Below are the code and all the weights of a small trained network. Each question names an input and a target symbol and asks about switching units off, where a switched-off unit gives its printed mean instead of its output.

import numpy as np


def w(rows, s, z=0):
    codes = np.array(rows[::2]) - 128.0
    scale = np.full(codes.shape[1], s)
    scale[-1] = z or s
    return codes * scale


def f(y):
    return y / 2 * (1 + np.tanh(0.7978845608 * (y + 0.044715 * y**3)))


def softmax(a):
    e = np.exp(a - a.max(-1, keepdims=True))
    return e / e.sum(-1, keepdims=True)


def log_softmax(a):
    a = a - a.max(-1, keepdims=True)
    return a - np.log(np.exp(a).sum(-1, keepdims=True))


def net(x, mask):
    ids = ['Παβεζηλμσφψ'.index(c) for c in x.split()]
    T = len(ids)
    res = E[ids] + P[:T]
    u = 0
    for l in range(3):
        r = res
        for j in range(3):
            rows = slice(3 * j, 3 * j + 3)
            q, k, v = (r @ M[l][rows].T for M in (Q, K, V))
            z = softmax(np.where(np.tri(T) > 0, q @ k.T / 3**0.5, -1e9)) @ v
            o = O[l][rows]
            res = res + np.where(mask[u + j], z, o[:, -1]) @ o[:, :-1]
        u += 3
        y = f(res @ A[l][:, :-1].T + A[l][:, -1])
        res = res + np.where(mask[u : u + 4], y, B[l][:, -1]) @ B[l][:, :-1]
        u += 4
    return log_softmax(res[-1] @ U[:, :-1].T + U[:, -1])


Q, K, V, O, A, B = {}, {}, {}, {}, {}, {}
E = w([
[87,120,118],'Π',
[87,126,123],'α',
[55,97,71],'β',
[254,43,92],'ε',
[141,123,225],'ζ',
[86,122,120],'η',
[110,91,178],'λ',
[83,52,134],'μ',
[69,112,90],'σ',
[110,46,184],'φ',
[80,215,135],'ψ',
],0.016)
P = w([
[174,189,55],'0',
[118,180,146],'1',
[109,139,145],'2',
[94,120,140],'3',
[86,107,139],'4',
[74,111,125],'5',
[56,103,110],'6',
[31,113,95],'7',
[3,125,67],'8',
],0.0044)
Q[0] = w([
[96,75,136],'L0H1',
[152,139,209],'L0H1',
[125,121,106],'L0H1',
[102,4,147],'L0H2',
[90,119,95],'L0H2',
[150,138,117],'L0H2',
[62,143,176],'L0H3',
[96,132,101],'L0H3',
[133,145,78],'L0H3',
],0.019)
K[0] = w([
[157,32,90],'L0H1',
[124,143,253],'L0H1',
[149,135,112],'L0H1',
[199,154,119],'L0H2',
[166,149,137],'L0H2',
[109,124,143],'L0H2',
[179,96,87],'L0H3',
[129,76,175],'L0H3',
[138,155,133],'L0H3',
],0.014)
V[0] = w([
[2,127,68],'L0H1',
[87,200,119],'L0H1',
[56,123,113],'L0H1',
[101,27,186],'L0H2',
[124,82,36],'L0H2',
[210,78,153],'L0H2',
[57,216,195],'L0H3',
[164,125,165],'L0H3',
[38,164,81],'L0H3',
],0.0072)
O[0] = w([
[186,113,216,215],'L0H1',
[140,56,159,42],'L0H1',
[151,127,174,207],'L0H1',
[69,173,156,234],'L0H2',
[2,98,65,114],'L0H2',
[131,117,100,189],'L0H2',
[160,131,97,2],'L0H3',
[128,179,137,136],'L0H3',
[90,90,94,68],'L0H3',
],0.008,0.00089)
A[0] = w([
[86,183,82,16],'L0N1',
[46,160,104,63],'L0N2',
[145,158,179,2],'L0N3',
[254,75,134,243],'L0N4',
],0.0082,0.0019)
B[0] = w([
[214,97,172,160],'L0N1',
[119,135,205,252],'L0N2',
[46,101,156,144],'L0N3',
[253,237,128,242],'L0N4',
],0.0071,0.0021)
Q[1] = w([
[63,197,94],'L1H1',
[150,92,84],'L1H1',
[166,83,154],'L1H1',
[154,161,149],'L1H2',
[94,250,93],'L1H2',
[66,162,181],'L1H2',
[141,28,125],'L1H3',
[147,102,142],'L1H3',
[90,136,116],'L1H3',
],0.016)
K[1] = w([
[94,53,147],'L1H1',
[168,177,84],'L1H1',
[141,199,176],'L1H1',
[116,96,190],'L1H2',
[94,249,120],'L1H2',
[76,149,119],'L1H2',
[111,144,154],'L1H3',
[106,53,162],'L1H3',
[149,89,83],'L1H3',
],0.015)
V[1] = w([
[154,117,241],'L1H1',
[249,186,31],'L1H1',
[101,197,183],'L1H1',
[116,252,106],'L1H2',
[79,232,68],'L1H2',
[5,186,68],'L1H2',
[241,150,2],'L1H3',
[156,236,107],'L1H3',
[109,125,13],'L1H3',
],0.0067)
O[1] = w([
[121,175,201,217],'L1H1',
[102,2,225,2],'L1H1',
[30,220,94,205],'L1H1',
[127,7,156,174],'L1H2',
[134,73,129,133],'L1H2',
[219,127,132,142],'L1H2',
[196,25,183,241],'L1H3',
[6,114,88,194],'L1H3',
[138,54,211,94],'L1H3',
],0.0057,0.0021)
A[1] = w([
[164,158,83,78],'L1N1',
[178,97,105,120],'L1N2',
[249,123,12,95],'L1N3',
[85,27,130,4],'L1N4',
],0.011,0.0044)
B[1] = w([
[254,154,96,116],'L1N1',
[136,121,207,173],'L1N2',
[227,137,187,232],'L1N3',
[125,220,92,253],'L1N4',
],0.0087,0.0023)
Q[2] = w([
[120,146,107],'L2H1',
[63,254,218],'L2H1',
[245,105,176],'L2H1',
[83,138,113],'L2H2',
[141,163,140],'L2H2',
[55,134,109],'L2H2',
[32,176,198],'L2H3',
[137,45,103],'L2H3',
[122,53,194],'L2H3',
],0.012)
K[2] = w([
[124,128,143],'L2H1',
[249,71,107],'L2H1',
[146,191,152],'L2H1',
[163,155,133],'L2H2',
[79,136,139],'L2H2',
[140,90,131],'L2H2',
[163,39,150],'L2H3',
[114,165,165],'L2H3',
[63,186,95],'L2H3',
],0.016)
V[2] = w([
[98,240,167],'L2H1',
[40,109,171],'L2H1',
[124,148,5],'L2H1',
[116,146,153],'L2H2',
[245,107,180],'L2H2',
[76,108,186],'L2H2',
[100,244,66],'L2H3',
[144,158,145],'L2H3',
[59,169,128],'L2H3',
],0.014)
O[2] = w([
[72,253,178,160],'L2H1',
[21,129,202,74],'L2H1',
[156,196,106,2],'L2H1',
[156,132,121,167],'L2H2',
[205,176,37,221],'L2H2',
[57,101,220,159],'L2H2',
[25,209,105,96],'L2H3',
[198,50,148,165],'L2H3',
[104,202,227,107],'L2H3',
],0.006,0.0067)
A[2] = w([
[69,62,139,129],'L2N1',
[59,161,1,52],'L2N2',
[115,243,63,251],'L2N3',
[181,55,76,94],'L2N4',
],0.012,0.014)
B[2] = w([
[227,13,216,156],'L2N1',
[166,254,214,163],'L2N2',
[161,83,60,254],'L2N3',
[31,201,196,227],'L2N4',
],0.0073,0.026)
U = w([
[97,93,84,224],'Π',
[90,95,95,211],'α',
[213,131,123,46],'β',
[208,177,205,2],'ε',
[36,125,184,54],'ζ',
[94,92,87,221],'η',
[2,111,96,176],'λ',
[168,188,153,38],'μ',
[155,96,81,195],'σ',
[62,175,151,32],'φ',
[165,62,141,171],'ψ',
],0.0084,0.0064)

Each question gives the input, a string of symbols that net reads in full, and the target symbol t.
The units are the heads (3 rows each of Q, K, V and O) and the neurons (one row each of A and B). Each row of codes is followed by its name. A weight is (code - 128) times the scale printed after its matrix; where a second scale follows, it is the last column's (O, A, B and U).
mask holds one flag per unit, layer by layer, with each layer's heads first. A switched-off unit (its flag False) gives its mean, the last column of its rows in O or B, instead of its output. The means were averaged over made-up inputs and are rounded, as every weight is.
A unit's drop is (log p(t) with every unit on - log p(t) with that unit switched off) / (log p(t) with every unit on - log p(t) with every unit switched off).
The circuit of an input: a set's keep is (log p(t) with only the set's units on - log p(t) with every unit switched off) / (log p(t) with every unit on - log p(t) with every unit switched off). Starting from the 12 units with the biggest drops (on a tie, the unit counted first), units are removed one at a time, each time the one whose removal leaves the highest keep (on an exact tie, the one counted first), for as long as the keep stays at least 0.8.
circuit, biggest first: the units of the circuit, biggest drop first
unit that matters most: the unit with the biggest drop
k most important neurons: the k neurons with the biggest drops, biggest first
k most important neurons of layer l: the k neurons of layer l with the biggest drops, biggest first
which heads matter: for each layer, one digit per head in row order, 1 if its drop is at least 0.15 and else 0, layers parted by /
input φ ψ σ λ, target φ: circuit, biggest first : L2H3; L1H3; L0H2; L2H1
input ζ φ Π η β σ ψ σ, target ζ: unit that matters most : L2H2
input ψ μ ψ μ μ ζ β, target ψ: 2 most important neurons of layer 0 : L0N4; L0N2
input φ α φ, target φ: 2 most important neurons : L2N2; L0N4
input μ ψ μ ψ ψ ψ μ, target μ: which heads matter : 010 / 111 / 101
input ζ α μ σ ζ σ ψ ψ β, target ζ: circuit, biggest first : L0H1; L2H1; L2N3
input ζ β ψ μ ε ζ ψ α ε, target ζ: circuit, biggest first : L1H1; L0N4; L2H2; L2H3
input ψ φ ε, target ε: circuit, biggest first : L1N3; L0N4
input ε μ ψ μ μ φ, target φ: which heads matter : 111 / 001 / 111
input ψ σ φ ψ σ μ, target ψ: 2 most important neurons of layer 2 : L2N4; L2N1
input ε ψ ε ψ ψ, target ε: circuit, biggest first : L1H3; L0H3
input λ η ψ ζ α, target λ: which heads matter : 000 / 001 / 111
input φ β ζ ψ, target φ: 2 most important neurons : L2N2; L1N3
input σ η μ ψ ψ ψ Π, target σ: 3 most important neurons : L2N4; L2N3; L1N4
input λ ζ ψ λ, target λ: circuit, biggest first : L1H3; L2H3; L2N2; L2N1
input ψ β λ σ ψ ψ Π ψ, target ψ: 2 most important neurons : L2N4; L2N1
input ψ η α ψ φ β α, target ψ: 3 most important neurons : L2N4; L2N1; L0N4
input μ σ ψ ψ ζ ζ, target μ: which heads matter : 111 / 111 / 101
input φ α ζ σ ψ λ, target φ: which heads matter : 010 / 101 / 111
input ψ ψ σ ψ ψ Π ε η λ, target λ: 3 most important neurons : L2N4; L0N4; L1N3
input ζ η ψ φ, target ζ: unit that matters most : L1H1
input ζ μ φ λ ε ε, target ζ: 2 most important neurons : L0N4; L1N3
input ψ β α λ ε ψ α μ μ, target μ: 3 most important neurons : L2N4; L1N3; L0N4
input λ η μ λ ζ μ α ψ, target λ: unit that matters most : L2H2
input ζ β α μ ψ λ σ, target ζ: 2 most important neurons : L0N4; L2N3
input μ φ ψ φ φ, target μ: 2 most important neurons : L2N2; L0N4
input λ μ Π Π, target λ: most important neuron of layer 2 : L2N3
